Below are the code and all the weights of a small trained network. Each question names an input and a class and asks about switching units off, where a switched-off unit gives its printed mean instead of its output.

import numpy as np


def w(rows, s, z=0):
    codes = np.array(rows[::2]) - 128.0
    scale = np.full(codes.shape[1], s)
    scale[-1] = z or s
    return codes * scale


def norm(h):
    return h / np.sqrt((h * h).mean(-1, keepdims=True) + 1e-5)


def f(y):
    return y / 2 * (1 + np.tanh(0.7978845608 * (y + 0.044715 * y**3)))


def log_softmax(a):
    a = a - a.max(-1, keepdims=True)
    return a - np.log(np.exp(a).sum(-1, keepdims=True))


def net(x, mask):
    res = np.array(x, float).reshape(1, 5) / 4 @ E
    u = 0
    for l in range(2):
        y = f(norm(res) @ A[l][:, :-1].T + A[l][:, -1])
        res = res + np.where(mask[u : u + 8], y, B[l][:, -1]) @ B[l][:, :-1]
        u += 8
    return log_softmax(norm(res)[-1] @ U[:, :-1].T + U[:, -1])


A, B = {}, {}
E = w([
[106,33,136,128,10,72,113,172,98],'x0',
[45,115,195,122,216,166,37,198,206],'x1',
[21,6,109,117,88,156,79,107,154],'x2',
[108,120,228,130,107,193,169,73,254],'x3',
[19,164,186,40,122,132,101,52,233],'x4',
],0.0085)
A[0] = w([
[133,135,88,152,139,66,102,194,9,164],'L0N0',
[151,149,67,74,124,123,152,71,128,103],'L0N1',
[189,55,137,160,125,112,150,198,83,183],'L0N2',
[103,107,79,111,83,107,141,105,115,35],'L0N3',
[169,171,120,91,116,114,152,124,175,2],'L0N4',
[88,101,189,142,126,138,105,126,137,126],'L0N5',
[182,174,175,148,60,152,175,169,121,221],'L0N6',
[114,190,150,163,167,145,126,125,122,19],'L0N7',
],0.014,0.0052)
B[0] = w([
[156,188,207,217,128,43,174,144,33,253],'L0N0',
[174,107,2,127,125,97,155,125,85,172],'L0N1',
[209,100,67,190,138,116,208,56,75,229],'L0N2',
[99,220,159,111,186,108,72,153,181,153],'L0N3',
[125,205,188,132,169,95,77,162,102,145],'L0N4',
[105,121,60,85,101,155,113,99,167,175],'L0N5',
[82,137,102,210,103,73,91,72,109,213],'L0N6',
[144,161,139,133,184,117,159,224,176,154],'L0N7',
],0.0096,0.012)
A[1] = w([
[105,101,163,110,191,137,113,242,201,91],'L1N0',
[199,104,32,168,193,221,212,151,76,253],'L1N1',
[54,163,125,152,159,90,124,116,120,97],'L1N2',
[180,121,98,105,129,139,221,122,97,111],'L1N3',
[181,160,74,184,86,119,219,45,85,139],'L1N4',
[111,39,97,175,91,87,105,253,73,174],'L1N5',
[168,120,146,66,173,254,92,176,188,87],'L1N6',
[81,50,103,211,76,121,159,140,200,188],'L1N7',
],0.0089,0.0061)
B[1] = w([
[175,138,103,57,178,154,131,108,143,154],'L1N0',
[139,150,81,172,77,125,134,60,114,227],'L1N1',
[100,145,140,110,111,156,109,155,76,145],'L1N2',
[150,162,86,159,150,113,138,138,147,157],'L1N3',
[185,145,97,153,211,103,130,148,98,253],'L1N4',
[164,210,142,149,215,62,144,129,123,169],'L1N5',
[164,119,5,109,148,136,186,125,126,157],'L1N6',
[154,145,113,146,94,185,79,63,105,172],'L1N7',
],0.013,0.014)
U = w([
[152,154,76,56,190,151,135,104,204,131],'0',
[132,5,174,154,94,131,135,185,170,18],'1',
[98,86,170,133,99,79,143,197,78,21],'2',
[71,64,87,71,43,223,74,38,169,172],'3',
[191,149,108,228,117,68,134,56,56,205],'4',
[118,32,192,116,84,120,169,160,141,4],'5',
[81,182,216,95,151,109,86,153,165,94],'6',
],0.014,0.0043)

Each question gives the input, the list of numbers given to net, and the class t.
The units are the neurons (one row each of A and B). Each row of codes is followed by its name. A weight is (code - 128) times the scale printed after its matrix; where a second scale follows, it is the last column's (A, B and U).
mask holds one flag per neuron, layer by layer. A switched-off neuron (its flag False) gives its mean, the last column of its row in B, instead of its output. The means were averaged over made-up inputs and are rounded, as every weight is.
A unit's drop is (log p(t) with every unit on - log p(t) with that unit switched off) / (log p(t) with every unit on - log p(t) with every unit switched off).
The circuit of an input: a set's keep is (log p(t) with only the set's units on - log p(t) with every unit switched off) / (log p(t) with every unit on - log p(t) with every unit switched off). Starting from the 12 units with the biggest drops (on a tie, the unit counted first), units are removed one at a time, each time the one whose removal leaves the highest keep (on an exact tie, the one counted first), for as long as the keep stays at least 0.8.
units of the circuit, in order: the units of the circuit, biggest drop first
unit that matters most: the unit with the biggest drop
k most important neurons: the k neurons with the biggest drops, biggest first
k most important neurons of layer l: the k neurons of layer l with the biggest drops, biggest first
drop when u is switched off: that unit's drop, to one decimal
input [6,8,-7,3,1], class 0: units of the circuit, in order => (L0N0; L1N0)
input [-8,-2,2,3,4], class 0: 3 most important neurons => (L0N0; L0N2; L0N6)
input [0,5,-1,-3,7], class 3: 2 most important neurons => (L1N4; L0N0)
input [1,7,-2,4,8], class 0: unit that matters most => L0N6
input [-6,1,-5,5,-2], class 0: 3 most important neurons => (L0N2; L0N0; L0N7)
input [1,-1,-5,4,3], class 6: 2 most important neurons of layer 0 => (L0N4; L0N2)
input [1,1,-4,8,5], class 3: 2 most important neurons => (L0N0; L1N4)
input [-2,-5,7,-3,4], class 0: units of the circuit, in order => (L0N3; L0N0)
input [-5,-1,6,8,-6], class 3: 2 most important neurons of layer 0 => (L0N0; L0N2)
input [1,4,-8,-3,8], class 6: 3 most important neurons => (L0N4; L1N1; L1N4)
input [-5,-4,-4,6,8], class 6: 3 most important neurons of layer 0 => (L0N2; L0N4; L0N0)
input [0,2,-7,-1,1], class 6: 2 most important neurons => (L0N2; L1N1)
input [-7,4,1,-8,6], class 0: 3 most important neurons => (L0N0; L0N2; L0N6)
input [-2,3,-4,6,-1], class 6: 2 most important neurons => (L0N2; L0N6)
input [-7,2,2,8,-4], class 3: 2 most important neurons of layer 1 => (L1N4; L1N5)
input [-2,7,2,6,-7], class 3: 2 most important neurons => (L0N0; L1N4)
input [8,6,7,-5,6], class 3: 2 most important neurons of layer 0 => (L0N0; L0N5)
input [-7,5,5,7,-5], class 3: unit that matters most => L1N4
input [-7,6,0,-8,6], class 0: drop when L0N0 is switched off => 0.3
input [4,2,0,-5,8], class 3: drop when L0N0 is switched off => 0.3
input [0,8,-1,0,2], class 0: most important neuron => (L0N6)
input [-8,7,-1,3,7], class 0: drop when L1N6 is switched off => 0.1
